Here is a tiny trained network, its code and every weight. The questions are about switching its units off for an input and a class, where a switched-off unit gives its printed mean instead of its output.

import numpy as np


def w(rows, s, z=0):
    codes = np.array(rows[::2]) - 128.0
    scale = np.full(codes.shape[1], s)
    scale[-1] = z or s
    return codes * scale


def norm(h):
    return h / np.sqrt((h * h).mean(-1, keepdims=True) + 1e-5)


def f(y):
    return np.maximum(y, 0)


def log_softmax(a):
    a = a - a.max(-1, keepdims=True)
    return a - np.log(np.exp(a).sum(-1, keepdims=True))


def net(x, mask):
    res = np.array(x, float).reshape(1, 8) / 4 @ E
    u = 0
    for l in range(2):
        y = f(norm(res) @ A[l][:, :-1].T + A[l][:, -1])
        res = res + np.where(mask[u : u + 10], y, B[l][:, -1]) @ B[l][:, :-1]
        u += 10
    return log_softmax(norm(res)[-1] @ U[:, :-1].T + U[:, -1])


A, B = {}, {}
E = w([
[142,135,144,143,150,134,154,114,147,148,139,150],'x0',
[70,108,142,28,34,230,163,39,194,129,40,149],'x1',
[121,131,128,119,124,97,110,112,158,123,130,85],'x2',
[93,78,149,238,139,253,118,207,236,99,127,73],'x3',
[107,111,121,136,118,120,109,107,106,106,138,113],'x4',
[138,145,132,95,167,127,145,130,156,129,125,95],'x5',
[113,115,145,141,129,119,142,121,122,125,136,144],'x6',
[102,252,176,189,82,153,168,106,36,173,81,36],'x7',
],0.0032)
A[0] = w([
[143,78,173,188,140,138,170,104,163,116,115,88,35],'0.n1',
[146,59,156,96,173,124,96,147,156,102,123,163,16],'0.n2',
[149,20,92,62,197,94,30,187,197,99,218,224,5],'0.n3',
[96,84,95,52,89,189,134,81,191,100,89,188,110],'0.n4',
[138,138,41,203,233,50,87,254,113,121,229,150,103],'0.n5',
[142,204,179,191,88,138,190,136,55,153,142,25,11],'0.n6',
[136,79,91,218,133,188,166,205,185,74,136,78,78],'0.n7',
[119,191,112,142,181,57,118,139,114,45,110,160,132],'0.n8',
[122,54,112,211,134,210,117,200,183,62,175,80,51],'0.n9',
[186,136,112,40,135,26,112,83,53,122,164,202,161],'0.n10',
],0.0041,0.0017)
B[0] = w([
[75,136,118,117,140,65,80,118,119,188,160,144,157],'0.n1',
[117,164,55,156,121,106,173,140,77,118,112,127,167],'0.n2',
[79,193,37,252,123,151,217,168,156,83,81,62,243],'0.n3',
[167,90,200,142,120,192,192,61,91,123,161,22,215],'0.n4',
[212,38,210,108,55,207,137,45,98,120,79,52,253],'0.n5',
[80,99,46,223,138,131,214,188,203,41,122,120,231],'0.n6',
[93,150,147,21,131,42,63,166,101,158,205,253,218],'0.n7',
[125,118,214,154,64,209,142,40,175,148,112,144,172],'0.n8',
[67,169,133,43,169,69,49,117,92,199,133,199,228],'0.n9',
[74,170,140,50,221,126,43,186,180,179,125,217,238],'0.n10',
],0.0043,0.0056)
A[1] = w([
[136,58,12,143,136,112,160,141,186,70,157,153,102],'1.n1',
[101,132,164,81,149,178,161,116,156,153,90,111,254],'1.n2',
[113,159,146,181,132,217,74,127,193,120,94,128,131],'1.n3',
[186,76,210,113,91,132,141,123,113,114,114,111,89],'1.n4',
[93,187,161,66,163,108,69,103,155,150,97,173,173],'1.n5',
[253,80,179,194,150,83,79,157,92,117,136,97,44],'1.n6',
[120,190,155,74,180,93,37,151,128,153,139,198,158],'1.n7',
[128,50,183,102,79,165,162,88,129,135,167,78,82],'1.n8',
[110,112,62,143,126,112,172,156,134,69,109,140,26],'1.n9',
[98,181,33,193,68,121,190,157,132,103,138,130,22],'1.n10',
],0.0048,0.00087)
B[1] = w([
[121,205,68,188,169,79,152,91,124,115,56,106,192],'1.n1',
[143,105,131,145,92,108,81,156,107,132,162,119,218],'1.n2',
[122,122,114,90,119,48,133,137,74,168,156,184,193],'1.n3',
[143,79,147,96,33,158,154,39,172,95,103,94,171],'1.n4',
[109,102,125,186,126,94,88,187,123,133,161,151,240],'1.n5',
[193,96,182,42,55,189,130,60,130,106,130,69,182],'1.n6',
[77,102,116,139,109,138,74,187,129,151,203,177,254],'1.n7',
[255,107,183,100,152,141,123,116,91,99,116,116,200],'1.n8',
[139,160,135,141,164,158,160,158,136,110,73,122,183],'1.n9',
[170,168,54,136,222,95,149,82,191,101,77,127,227],'1.n10',
],0.0057,0.0048)
U = w([
[27,119,139,121,120,114,30,198,113,200,241,220,254],'0',
[254,72,209,85,72,206,143,49,115,104,147,76,46],'1',
[97,215,25,217,190,125,236,106,166,89,59,114,70],'2',
],0.0077,0.00088)

Each question gives the input, the list of numbers given to net, and the class t.
The units are the neurons (one row each of A and B). Each row of codes is followed by its name. A weight is (code - 128) times the scale printed after its matrix; where a second scale follows, it is the last column's (A, B and U).
mask holds one flag per neuron, layer by layer. A switched-off neuron (its flag False) gives its mean, the last column of its row in B, instead of its output. The means were averaged over made-up inputs and are rounded, as every weight is.
A unit's drop is (log p(t) with every unit on - log p(t) with that unit switched off) / (log p(t) with every unit on - log p(t) with every unit switched off).
The circuit of an input: a set's keep is (log p(t) with only the set's units on - log p(t) with every unit switched off) / (log p(t) with every unit on - log p(t) with every unit switched off). Starting from the 12 units with the biggest drops (on a tie, the unit counted first), units are removed one at a time, each time the one whose removal leaves the highest keep (on an exact tie, the one counted first), for as long as the keep stays at least 0.8.
circuit, biggest first: the units of the circuit, biggest drop first
top k neurons: the k neurons with the biggest drops, biggest first
top k neurons in layer l: the k neurons of layer l with the biggest drops, biggest first
drop of u: that unit's drop, to one decimal
input [6,-6,7,6,6,-1,6,5], class 0: circuit, biggest first => [0.n7]
input [6,-4,-7,8,3,0,1,8], class 0: top 2 neurons => [0.n3 0.n7]
input [-4,-5,-5,4,4,-3,5,-5], class 1: top 4 neurons => [0.n5 0.n10 0.n6 1.n6]
input [-8,-5,-4,7,3,8,8,4], class 0: top 2 neurons in layer 0 => [0.n9 0.n7]
input [-1,-7,2,-6,7,-8,-5,-7], class 1: top 2 neurons => [0.n5 0.n9]
input [8,-6,-8,4,4,1,0,-7], class 2: top 2 neurons in layer 0 => [0.n3 0.n4]
input [-1,1,-6,0,4,-6,7,1], class 1: top 3 neurons => [0.n3 0.n10 0.n6]
input [-2,-8,8,-6,0,-5,-4,0], class 1: top 2 neurons in layer 0 => [0.n5 0.n9]
input [-4,6,-1,6,-2,8,1,5], class 0: top 2 neurons => [0.n5 0.n3]
input [-2,1,-6,-8,-7,1,0,6], class 0: top 2 neurons in layer 0 => [0.n10 0.n3]
input [1,8,-6,8,6,-2,-1,0], class 0: top 2 neurons in layer 0 => [0.n5 0.n9]
input [3,2,-8,-8,4,-2,-7,8], class 0: top 3 neurons => [0.n3 0.n10 0.n4]
input [-5,6,7,-6,4,3,-5,0], class 0: top 3 neurons => [0.n10 0.n5 1.n5]
input [0,-5,-6,2,-5,-5,-5,-6], class 2: top 3 neurons => [0.n3 0.n4 0.n2]
input [3,1,8,5,1,-8,7,-7], class 2: top 2 neurons => [0.n3 0.n10]
input [-5,-2,1,-6,8,7,-2,-8], class 2: top 3 neurons => [0.n3 0.n9 0.n7]
input [-1,-1,5,-8,-4,6,5,5], class 0: top neuron in layer 0 => [0.n10]
input [-5,5,1,5,-5,6,0,-8], class 2: top 3 neurons => [0.n3 0.n5 0.n10]
input [-4,2,0,6,4,0,2,6], class 0: top 2 neurons => [0.n3 0.n9]
input [-7,-8,1,6,-1,1,-6,4], class 1: top 2 neurons => [0.n5 0.n10]
input [2,3,0,-5,-1,-8,-2,-6], class 2: top neuron in layer 1 => [1.n1]
input [5,-8,5,5,8,-4,1,1], class 1: drop of 0.n5 => 1.8
input [5,-6,-6,3,0,-6,4,4], class 1: drop of 0.n5 => 0.7
input [-3,1,-4,4,-5,5,-3,-8], class 2: drop of 0.n3 => 3.0
input [-7,4,4,7,8,5,1,6], class 0: drop of 0.n2 => 0.0
